Here is a tiny trained network, its code and every weight. The questions are about switching its units off for an input and a target symbol, where a switched-off unit gives its printed mean instead of its output.

import numpy as np


def w(rows, s, z=0):
    codes = np.array(rows[::2]) - 128.0
    scale = np.full(codes.shape[1], s)
    scale[-1] = z or s
    return codes * scale


def norm(h):
    return h / np.sqrt((h * h).mean(-1, keepdims=True) + 1e-5)


def f(y):
    return np.maximum(y, 0)


def softmax(a):
    e = np.exp(a - a.max(-1, keepdims=True))
    return e / e.sum(-1, keepdims=True)


def log_softmax(a):
    a = a - a.max(-1, keepdims=True)
    return a - np.log(np.exp(a).sum(-1, keepdims=True))


def net(x, mask):
    ids = ['αβγεζηλξσψ'.index(c) for c in x.split()]
    T = len(ids)
    res = E[ids] + P[:T]
    q, k, v = (norm(res) @ M[0].T for M in (Q, K, V))
    z = softmax(np.where(np.tri(T) > 0, q @ k.T / 4**0.5, -1e9)) @ v
    res = res + np.where(mask[0], z, O[0][:, -1]) @ O[0][:, :-1]
    y = f(norm(res) @ A[0][:, :-1].T + A[0][:, -1])
    res = res + np.where(mask[1:9], y, B[0][:, -1]) @ B[0][:, :-1]
    return log_softmax(norm(res)[-1] @ U[:, :-1].T + U[:, -1])


Q, K, V, O, A, B = {}, {}, {}, {}, {}, {}
E = w([
[183,123,88,125,220,106,161],'α',
[174,150,95,94,114,81,187],'β',
[41,147,136,55,67,90,84],'γ',
[192,144,148,156,90,91,134],'ε',
[100,110,83,142,111,59,141],'ζ',
[103,142,2,100,96,151,53],'η',
[92,195,168,137,125,201,187],'λ',
[126,88,172,155,189,121,28],'ξ',
[161,82,143,63,106,163,125],'σ',
[147,124,193,123,153,52,171],'ψ',
],0.0063)
P = w([
[76,242,102,223,173,47,111],'0',
[106,154,109,207,140,146,140],'1',
[123,129,128,181,128,136,128],'2',
[133,119,127,162,123,122,113],'3',
[133,109,132,139,126,107,109],'4',
[126,88,132,105,132,120,109],'5',
[133,76,129,95,138,118,97],'6',
[132,74,135,76,136,115,88],'7',
[151,55,129,82,135,116,80],'8',
[147,33,130,91,117,127,95],'9',
[176,18,132,97,100,129,95],'10',
[167,6,119,94,97,134,106],'11',
[173,2,135,83,105,145,109],'12',
],0.0031)
Q[0] = w([
[139,180,121,155,130,58,99],'h1',
[157,50,91,50,140,35,64],'h1',
[134,255,119,214,138,64,94],'h1',
[172,85,134,100,85,110,67],'h1',
],0.011)
K[0] = w([
[151,68,129,64,123,119,103],'h1',
[168,199,127,91,145,65,54],'h1',
[172,4,137,42,92,133,125],'h1',
[103,149,115,98,179,85,104],'h1',
],0.012)
V[0] = w([
[92,104,228,197,136,149,127],'h1',
[179,140,101,129,153,131,2],'h1',
[168,156,145,195,10,147,113],'h1',
[106,7,60,192,109,57,116],'h1',
],0.0077)
O[0] = w([
[106,110,148,145,193,30,42,2],'h1',
[167,83,156,150,105,243,77,158],'h1',
[160,157,90,217,44,68,80,180],'h1',
[74,2,171,205,81,158,200,177],'h1',
],0.0053,0.0023)
A[0] = w([
[83,88,1,103,138,122,99,248],'n1',
[129,177,87,86,57,95,205,164],'n2',
[109,125,128,38,53,143,76,69],'n3',
[150,54,123,85,92,102,137,201],'n4',
[105,91,134,214,114,129,207,47],'n5',
[152,95,55,204,154,94,126,52],'n6',
[249,133,151,183,165,85,204,145],'n7',
[172,194,88,107,156,144,131,121],'n8',
],0.0068,0.0013)
B[0] = w([
[138,90,203,170,63,158,249,186],'n1',
[131,3,80,114,137,109,50,231],'n2',
[73,230,163,59,100,162,113,176],'n3',
[143,52,102,200,146,51,112,240],'n4',
[109,253,30,155,205,97,131,217],'n5',
[185,174,117,119,189,162,169,181],'n6',
[155,44,254,20,33,168,143,255],'n7',
[125,171,59,163,190,115,70,165],'n8',
],0.0067,0.0052)
U = w([
[164,123,159,69,224,218,237,128],'α',
[132,48,8,40,105,106,119,75],'β',
[7,136,165,83,56,120,92,111],'γ',
[203,156,163,189,26,75,95,254],'ε',
[83,127,66,215,159,90,203,194],'ζ',
[99,145,99,173,54,255,183,68],'η',
[133,192,97,105,173,67,99,182],'λ',
[84,84,185,203,208,184,35,48],'ξ',
[176,196,89,72,151,240,69,40],'σ',
[88,125,242,89,175,17,190,104],'ψ',
],0.0057,0.0016)

Each question gives the input, a string of symbols that net reads in full, and the target symbol t.
The units are the heads (4 rows each of Q, K, V and O) and the neurons (one row each of A and B). Each row of codes is followed by its name. A weight is (code - 128) times the scale printed after its matrix; where a second scale follows, it is the last column's (O, A, B and U).
mask holds one flag per unit, heads first, then neurons. A switched-off unit (its flag False) gives its mean, the last column of its rows in O or B, instead of its output. The means were averaged over made-up inputs and are rounded, as every weight is.
A unit's drop is (log p(t) with every unit on - log p(t) with that unit switched off) / (log p(t) with every unit on - log p(t) with every unit switched off).
The circuit of an input: a set's keep is (log p(t) with only the set's units on - log p(t) with every unit switched off) / (log p(t) with every unit on - log p(t) with every unit switched off). Starting from all 9 units, units are removed one at a time, each time the one whose removal leaves the highest keep (on an exact tie, the one counted first), for as long as the keep stays at least 0.8.
units of the circuit, in order: the units of the circuit, biggest drop first
k most important neurons: the k neurons with the biggest drops, biggest first
drop of u: that unit's drop, to one decimal
input α η ε ψ ζ ε ζ ε, target ζ: units of the circuit, in order : h1; n5
input ζ ε ψ ξ λ α ε ε ψ ε α σ, target ζ: units of the circuit, in order : h1; n7; n5
input ζ η ε ε ζ ψ γ ε σ ψ, target ζ: units of the circuit, in order : h1; n5
input ε ξ ε ζ ε ε λ γ ζ ε σ ψ ψ, target ε: units of the circuit, in order : h1
input ε ζ β ε ζ ε ψ ψ α ξ ε ε ξ, target ε: 2 most important neurons : n2; n5
input ε β ζ β ε, target β: units of the circuit, in order : n2; h1; n1
input γ ψ σ, target γ: 2 most important neurons : n3; n5
input β ξ γ α α ζ ζ, target ζ: 3 most important neurons : n7; n5; n1
input ψ ζ α ξ α λ β σ ψ ε γ, target ψ: 2 most important neurons : n1; n2
input ε ξ ξ ε ε β β ξ σ, target ε: units of the circuit, in order : h1; n2
input ζ σ β β γ β ε ε ξ λ ε γ ξ, target ζ: units of the circuit, in order : h1; n7; n5
input β ψ ε β η, target η: 3 most important neurons : n1; n7; n3
input ψ ε ψ ψ ε, target ψ: units of the circuit, in order : h1; n2
input σ ε β, target σ: units of the circuit, in order : h1
input ζ γ ε ζ ψ α ε β η ζ ζ ε η, target ζ: 3 most important neurons : n7; n5; n4
input ζ ε ψ ε β β ξ ζ ζ η β λ σ, target ζ: units of the circuit, in order : h1; n7; n5
input α β β ε ε ξ η σ α ψ β ψ, target α: drop of n7 : 0.0
input ξ ε γ γ ε η ψ σ, target ξ: drop of n4 : 0.0
input ψ ξ λ η, target η: drop of n7 : 0.2
input ε ζ ε ξ σ ε ψ β β ε ψ ψ ζ, target ε: units of the circuit, in order : h1
